Below are the code and all the weights of a small trained network. Each question names an input and a class and asks about switching units off, where a switched-off unit gives its printed mean instead of its output.

import numpy as np


def w(rows, s, z=0):
    codes = np.array(rows[::2]) - 128.0
    scale = np.full(codes.shape[1], s)
    scale[-1] = z or s
    return codes * scale


def f(y):
    return np.maximum(y, 0)


def log_softmax(a):
    a = a - a.max(-1, keepdims=True)
    return a - np.log(np.exp(a).sum(-1, keepdims=True))


def net(x, mask):
    res = np.array(x, float).reshape(1, 5) / 4 @ E
    y = f(res @ A[0][:, :-1].T + A[0][:, -1])
    res = res + np.where(mask, y, B[0][:, -1]) @ B[0][:, :-1]
    return log_softmax(res[-1] @ U[:, :-1].T + U[:, -1])


A, B = {}, {}
E = w([
[25,59,94,78,126,62,127,142,129,127],'x0',
[97,127,215,24,133,209,127,82,138,136],'x1',
[128,128,128,127,130,128,128,128,128,128],'x2',
[20,254,121,169,127,160,125,153,125,134],'x3',
[161,189,23,24,128,124,123,142,112,130],'x4',
],0.0076)
A[0] = w([
[86,97,125,121,128,106,129,129,127,130,35],'neuron 1',
[157,118,136,117,130,120,126,121,137,131,40],'neuron 2',
[108,119,155,160,122,124,135,142,138,127,62],'neuron 3',
[56,90,113,110,111,100,117,135,140,126,41],'neuron 4',
[179,166,128,144,127,143,125,119,140,136,50],'neuron 5',
[82,183,111,155,127,148,122,136,138,122,37],'neuron 6',
[196,54,124,107,118,112,119,119,133,118,79],'neuron 7',
[69,96,96,141,123,105,129,134,116,126,82],'neuron 8',
[169,71,112,108,124,118,115,133,124,132,74],'neuron 9',
[140,166,83,82,130,125,147,119,124,124,22],'neuron 10',
[120,127,177,75,139,172,121,110,131,141,56],'neuron 11',
[172,190,18,18,131,121,124,134,125,127,25],'neuron 12',
[216,33,135,96,131,105,125,126,118,132,82],'neuron 13',
[157,118,45,234,127,61,134,133,128,124,51],'neuron 14',
[102,139,225,40,119,188,137,107,121,120,47],'neuron 15',
[155,123,90,187,119,82,123,139,132,111,69],'neuron 16',
[180,63,126,111,135,113,132,119,137,125,102],'neuron 17',
[4,247,120,167,128,137,121,131,124,131,50],'neuron 18',
[67,85,109,102,132,92,124,132,119,121,52],'neuron 19',
[129,130,65,195,135,97,118,147,130,141,71],'neuron 20',
[108,100,191,43,130,165,120,122,150,129,52],'neuron 21',
[252,202,184,186,124,187,125,124,122,124,6],'neuron 22',
[77,48,244,242,124,129,131,118,129,126,1],'neuron 23',
[37,60,105,102,127,81,125,129,129,131,44],'neuron 24',
[132,141,97,87,102,130,123,131,125,133,31],'neuron 25',
[99,108,121,101,129,108,136,139,126,129,35],'neuron 26',
[148,113,65,186,123,85,132,131,125,131,64],'neuron 27',
],0.017,0.005)
B[0] = w([
[163,124,129,99,133,111,137,135,137,133,151],'neuron 1',
[135,123,114,150,116,135,147,129,131,133,143],'neuron 2',
[121,125,124,148,126,117,92,128,138,126,152],'neuron 3',
[192,140,121,89,125,138,148,114,138,128,170],'neuron 4',
[167,136,115,83,126,128,145,130,142,137,161],'neuron 5',
[110,127,132,158,117,128,189,120,136,125,167],'neuron 6',
[108,133,126,182,132,132,194,126,119,129,209],'neuron 7',
[167,139,128,83,130,134,129,126,144,129,167],'neuron 8',
[113,120,133,163,124,128,175,142,133,135,180],'neuron 9',
[148,110,128,163,130,121,81,119,142,124,160],'neuron 10',
[70,150,108,88,143,122,98,129,112,131,174],'neuron 11',
[182,127,141,216,122,130,12,129,145,126,224],'neuron 12',
[83,130,120,190,131,124,211,128,144,126,235],'neuron 13',
[53,127,137,60,122,127,81,127,95,124,218],'neuron 14',
[41,118,124,65,121,124,90,126,95,123,207],'neuron 15',
[84,128,134,82,123,137,102,133,113,127,181],'neuron 16',
[115,135,138,173,121,130,188,123,117,128,198],'neuron 17',
[81,119,128,216,132,126,254,131,123,128,228],'neuron 18',
[190,139,128,82,123,139,155,135,139,125,172],'neuron 19',
[70,122,123,94,134,126,104,130,111,140,182],'neuron 20',
[64,131,137,71,131,127,103,136,101,129,192],'neuron 21',
[249,120,130,30,130,121,182,127,153,124,224],'neuron 22',
[183,133,122,240,126,132,3,129,147,129,248],'neuron 23',
[215,116,135,61,131,122,170,127,139,126,195],'neuron 24',
[145,134,120,152,133,131,90,127,135,134,149],'neuron 25',
[156,131,120,99,133,136,133,120,141,125,145],'neuron 26',
[73,139,123,89,145,134,105,121,112,128,183],'neuron 27',
],0.031,0.017)
U = w([
[82,116,137,200,136,87,219,150,105,139,200],'0',
[36,126,139,46,144,85,59,155,50,141,206],'1',
[181,116,140,209,128,86,3,149,140,142,2],'2',
[237,123,134,30,138,92,162,142,142,136,85],'3',
],0.0053,0.00098)

Each question gives the input, the list of numbers given to net, and the class t.
The units are the neurons (one row each of A and B). Each row of codes is followed by its name. A weight is (code - 128) times the scale printed after its matrix; where a second scale follows, it is the last column's (A, B and U).
mask holds one flag per neuron, in row order. A switched-off neuron (its flag False) gives its mean, the last column of its row in B, instead of its output. The means were averaged over made-up inputs and are rounded, as every weight is.
A unit's drop is (log p(t) with every unit on - log p(t) with that unit switched off) / (log p(t) with every unit on - log p(t) with every unit switched off).
The circuit of an input: a set's keep is (log p(t) with only the set's units on - log p(t) with every unit switched off) / (log p(t) with every unit on - log p(t) with every unit switched off). Starting from the 12 units with the biggest drops (on a tie, the unit counted first), units are removed one at a time, each time the one whose removal leaves the highest keep (on an exact tie, the one counted first), for as long as the keep stays at least 0.8.
circuit, biggest first: the units of the circuit, biggest drop first
top k neurons: the k neurons with the biggest drops, biggest first
drop of u: that unit's drop, to one decimal
input [-3,2,8,-5,-7], class 2: circuit, biggest first -> (neuron 23)
input [-8,-8,-5,5,7], class 1: top 4 neurons -> (neuron 14; neuron 20; neuron 23; neuron 27)
input [2,7,-7,6,-5], class 1: top 3 neurons -> (neuron 15; neuron 13; neuron 21)
input [5,-3,0,1,5], class 2: top 2 neurons -> (neuron 12; neuron 22)
input [7,5,-2,-5,-7], class 2: top 2 neurons -> (neuron 23; neuron 22)
input [3,1,7,-2,3], class 2: top 2 neurons -> (neuron 22; neuron 18)
input [-8,-8,2,-6,-3], class 1: top 4 neurons -> (neuron 14; neuron 27; neuron 16; neuron 20)
input [1,-6,-5,-4,5], class 1: top 3 neurons -> (neuron 23; neuron 14; neuron 18)
input [-5,-8,1,7,-2], class 1: top 3 neurons -> (neuron 14; neuron 20; neuron 13)
input [-6,8,3,-4,7], class 1: top 2 neurons -> (neuron 15; neuron 23)
input [-7,8,7,5,8], class 1: top 3 neurons -> (neuron 15; neuron 23; neuron 11)
input [8,-7,6,-2,0], class 3: top 3 neurons -> (neuron 24; neuron 19; neuron 4)
input [4,-5,5,1,-6], class 2: top 3 neurons -> (neuron 23; neuron 15; neuron 21)
input [8,-2,-6,-7,3], class 3: top 3 neurons -> (neuron 24; neuron 18; neuron 19)
input [8,6,-2,6,2], class 3: top neuron -> (neuron 24)
input [-2,6,2,-1,8], class 2: drop of neuron 12 -> 5.1
input [-5,0,1,-4,7], class 2: drop of neuron 12 -> 3.2
input [6,-3,-8,4,5], class 3: drop of neuron 24 -> 0.5
input [4,-2,-7,1,3], class 3: drop of neuron 23 -> 1.8
input [-7,4,-8,3,3], class 3: circuit, biggest first -> (neuron 22)
